Below are the code and all the weights of a small trained network. Each question names an input and a class and asks about switching units off, where a switched-off unit gives its printed mean instead of its output.

import numpy as np


def w(rows, s, z=0):
    codes = np.array(rows[::2]) - 128.0
    scale = np.full(codes.shape[1], s)
    scale[-1] = z or s
    return codes * scale


def f(y):
    return np.maximum(y, 0)


def log_softmax(a):
    a = a - a.max(-1, keepdims=True)
    return a - np.log(np.exp(a).sum(-1, keepdims=True))


def net(x, mask):
    res = np.array(x, float).reshape(1, 7) / 4 @ E
    y = f(res @ A[0][:, :-1].T + A[0][:, -1])
    res = res + np.where(mask, y, B[0][:, -1]) @ B[0][:, :-1]
    return log_softmax(res[-1] @ U[:, :-1].T + U[:, -1])


A, B = {}, {}
E = w([
[145,175,129],'x0',
[164,34,253],'x1',
[253,253,206],'x2',
[247,47,29],'x3',
[85,189,143],'x4',
[157,137,181],'x5',
[190,140,52],'x6',
],0.0048)
A[0] = w([
[148,176,184,117],'N0',
[160,185,153,192],'N1',
[126,148,156,192],'N2',
[170,72,91,253],'N3',
[134,80,99,96],'N4',
[39,71,195,70],'N5',
[152,110,161,131],'N6',
[97,14,138,166],'N7',
[169,141,102,102],'N8',
[83,19,52,69],'N9',
[82,155,117,154],'N10',
[180,140,105,90],'N11',
[156,158,139,187],'N12',
[66,160,8,132],'N13',
[64,160,160,133],'N14',
[124,57,136,136],'N15',
[56,71,152,158],'N16',
[158,135,115,109],'N17',
[121,151,80,58],'N18',
[97,220,73,113],'N19',
[129,126,120,44],'N20',
],0.013,0.0042)
B[0] = w([
[121,79,171,208],'N0',
[129,74,170,229],'N1',
[117,116,168,194],'N2',
[125,39,106,251],'N3',
[133,115,79,172],'N4',
[27,182,150,245],'N5',
[137,91,118,170],'N6',
[15,85,97,252],'N7',
[157,85,155,169],'N8',
[151,106,4,249],'N9',
[140,176,155,192],'N10',
[142,74,138,173],'N11',
[112,91,142,197],'N12',
[242,171,87,253],'N13',
[90,162,194,221],'N14',
[82,85,102,195],'N15',
[67,180,125,239],'N16',
[136,98,133,155],'N17',
[181,143,125,153],'N18',
[217,146,193,224],'N19',
[117,133,140,128],'N20',
],0.027,0.0061)
U = w([
[118,143,3,62],'0',
[63,235,129,81],'1',
[224,190,88,155],'2',
[121,92,158,109],'3',
[115,139,174,151],'4',
[150,90,99,254],'5',
[187,186,125,99],'6',
],0.0064,0.0046)

Each question gives the input, the list of numbers given to net, and the class t.
The units are the neurons (one row each of A and B). Each row of codes is followed by its name. A weight is (code - 128) times the scale printed after its matrix; where a second scale follows, it is the last column's (A, B and U).
mask holds one flag per neuron, in row order. A switched-off neuron (its flag False) gives its mean, the last column of its row in B, instead of its output. The means were averaged over made-up inputs and are rounded, as every weight is.
A unit's drop is (log p(t) with every unit on - log p(t) with that unit switched off) / (log p(t) with every unit on - log p(t) with every unit switched off).
most important unit: the unit with the biggest drop
k most important neurons: the k neurons with the biggest drops, biggest first
drop when u is switched off: that unit's drop, to one decimal
input [-4,-8,7,-3,5,-4,-4], class 6: most important unit	N19
input [7,-5,5,-1,8,-8,-5], class 2: 2 most important neurons	(N13 N19)
input [4,8,-4,-2,-2,-7,-2], class 1: 3 most important neurons	(N5 N16 N13)
input [8,-8,-4,-7,-1,-4,-8], class 2: 3 most important neurons	(N13 N19 N7)
input [8,6,7,1,-4,-3,5], class 3: 4 most important neurons	(N9 N13 N1 N0)
input [-7,-4,6,-6,4,-6,-7], class 4: 3 most important neurons	(N19 N0 N1)
input [2,-1,6,7,5,8,0], class 3: 3 most important neurons	(N9 N13 N1)
input [3,-7,7,2,3,-1,0], class 2: 2 most important neurons	(N19 N7)
input [2,-5,-4,1,-8,2,5], class 0: 2 most important neurons	(N9 N3)
input [-7,-2,-8,-7,-6,-7,-8], class 1: 2 most important neurons	(N5 N16)
input [2,-4,-2,4,7,4,6], class 2: drop when N13 is switched off	0.1
input [4,-6,-3,6,-8,2,-1], class 0: drop when N9 is switched off	0.3
input [6,-1,7,2,-6,-1,4], class 3: drop when N1 is switched off	0.2
input [6,-1,-5,-2,7,3,3], class 2: drop when N13 is switched off	0.2
input [7,-8,-2,-5,5,1,8], class 2: most important neuron	(N13)
